Below are the code and all the weights of a small trained network. Each question names an input and a class and asks about switching units off, where a switched-off unit gives its printed mean instead of its output.

import numpy as np


def w(rows, s, z=0):
    codes = np.array(rows[::2]) - 128.0
    scale = np.full(codes.shape[1], s)
    scale[-1] = z or s
    return codes * scale


def norm(h):
    return h / np.sqrt((h * h).mean(-1, keepdims=True) + 1e-5)


def f(y):
    return np.maximum(y, 0)


def log_softmax(a):
    a = a - a.max(-1, keepdims=True)
    return a - np.log(np.exp(a).sum(-1, keepdims=True))


def net(x, mask):
    res = np.array(x, float).reshape(1, 3) / 4 @ E
    u = 0
    for l in range(4):
        y = f(norm(res) @ A[l][:, :-1].T + A[l][:, -1])
        res = res + np.where(mask[u : u + 4], y, B[l][:, -1]) @ B[l][:, :-1]
        u += 4
    return log_softmax(norm(res)[-1] @ U[:, :-1].T + U[:, -1])


A, B = {}, {}
E = w([
[108,148,173,70,1,77,206,169],'x0',
[96,99,114,16,166,170,80,75],'x1',
[41,90,138,148,134,68,173,101],'x2',
],0.0082)
A[0] = w([
[238,169,138,231,152,140,98,184,128],'0.n1',
[70,74,209,162,140,86,234,179,134],'0.n2',
[67,5,168,107,201,64,160,66,68],'0.n3',
[74,2,172,152,159,128,168,64,2],'0.n4',
],0.0059,0.0031)
B[0] = w([
[195,103,145,187,87,123,75,207,253],'0.n1',
[117,157,75,50,129,163,138,123,231],'0.n2',
[1,134,144,98,160,158,27,125,232],'0.n3',
[5,165,144,105,159,136,101,148,188],'0.n4',
],0.0078,0.0051)
A[1] = w([
[115,184,60,254,203,81,169,186,2],'1.n1',
[94,99,102,140,204,167,110,44,54],'1.n2',
[57,89,147,116,89,75,235,67,207],'1.n3',
[164,101,76,116,185,214,45,81,111],'1.n4',
],0.0067,0.0019)
B[1] = w([
[162,18,223,60,200,255,134,67,190],'1.n1',
[43,154,142,96,77,65,92,181,217],'1.n2',
[142,248,137,172,101,113,99,149,203],'1.n3',
[175,51,130,56,138,142,236,53,253],'1.n4',
],0.0079,0.0056)
A[2] = w([
[174,5,135,116,134,84,219,209,100],'2.n1',
[87,128,13,161,243,16,112,28,4],'2.n2',
[176,95,93,255,219,82,38,139,28],'2.n3',
[172,59,156,35,210,187,220,42,101],'2.n4',
],0.006,0.0036)
B[2] = w([
[74,81,184,1,119,151,182,87,180],'2.n1',
[96,248,77,104,127,66,28,167,157],'2.n2',
[123,138,130,133,106,61,107,168,173],'2.n3',
[185,95,205,84,103,218,177,16,254],'2.n4',
],0.0096,0.0054)
A[3] = w([
[206,125,154,253,207,159,117,252,19],'3.n1',
[131,34,130,106,85,198,138,99,120],'3.n2',
[142,195,133,41,84,113,130,67,129],'3.n3',
[117,39,65,195,206,145,100,70,2],'3.n4',
],0.0077,0.0045)
B[3] = w([
[69,61,137,149,173,173,31,120,185],'3.n1',
[137,171,198,113,96,168,190,111,233],'3.n2',
[158,98,72,198,122,82,201,188,254],'3.n3',
[203,34,105,66,1,139,157,110,139],'3.n4',
],0.0097,0.0066)
U = w([
[217,48,209,45,163,224,182,49,174],'0',
[6,179,156,29,183,106,93,112,221],'1',
[131,202,62,152,73,29,221,205,164],'2',
[194,71,156,203,215,169,41,178,68],'3',
[192,215,55,114,221,34,73,47,2],'4',
],0.011,0.007)

Each question gives the input, the list of numbers given to net, and the class t.
The units are the neurons (one row each of A and B). Each row of codes is followed by its name. A weight is (code - 128) times the scale printed after its matrix; where a second scale follows, it is the last column's (A, B and U).
mask holds one flag per neuron, layer by layer. A switched-off neuron (its flag False) gives its mean, the last column of its row in B, instead of its output. The means were averaged over made-up inputs and are rounded, as every weight is.
A unit's drop is (log p(t) with every unit on - log p(t) with that unit switched off) / (log p(t) with every unit on - log p(t) with every unit switched off).
The circuit of an input: a set's keep is (log p(t) with only the set's units on - log p(t) with every unit switched off) / (log p(t) with every unit on - log p(t) with every unit switched off). Starting from the 12 units with the biggest drops (on a tie, the unit counted first), units are removed one at a time, each time the one whose removal leaves the highest keep (on an exact tie, the one counted first), for as long as the keep stays at least 0.8.
circuit, biggest first: the units of the circuit, biggest drop first
top k neurons: the k neurons with the biggest drops, biggest first
k most important neurons of layer l: the k neurons of layer l with the biggest drops, biggest first
drop when u is switched off: that unit's drop, to one decimal
input [1,-1,-8], class 3: circuit, biggest first : (0.n1 2.n4)
input [-1,-2,-5], class 3: circuit, biggest first : (0.n1)
input [4,6,0], class 2: top 3 neurons : (1.n4 1.n1 3.n3)
input [2,-4,-5], class 3: circuit, biggest first : (0.n1 2.n4 3.n1)
input [-1,-4,-3], class 3: top 2 neurons : (0.n1 1.n4)
input [0,-1,2], class 1: top 2 neurons : (0.n3 0.n4)
input [-8,-8,2], class 0: top 2 neurons : (1.n1 1.n3)
input [3,2,-4], class 2: top 2 neurons : (1.n4 1.n1)
input [-6,6,4], class 1: top 3 neurons : (1.n2 2.n2 1.n1)
input [-3,-4,-3], class 3: 2 most important neurons of layer 2 : (2.n4 2.n3)
input [-1,-4,-2], class 3: top 3 neurons : (0.n1 1.n4 2.n4)
input [2,-6,-8], class 3: top 2 neurons : (1.n4 2.n4)
input [5,-6,-7], class 3: 3 most important neurons of layer 1 : (1.n4 1.n2 1.n1)
input [-2,-3,-7], class 3: circuit, biggest first : (2.n4)
input [7,4,3], class 2: drop when 3.n3 is switched off : 0.1
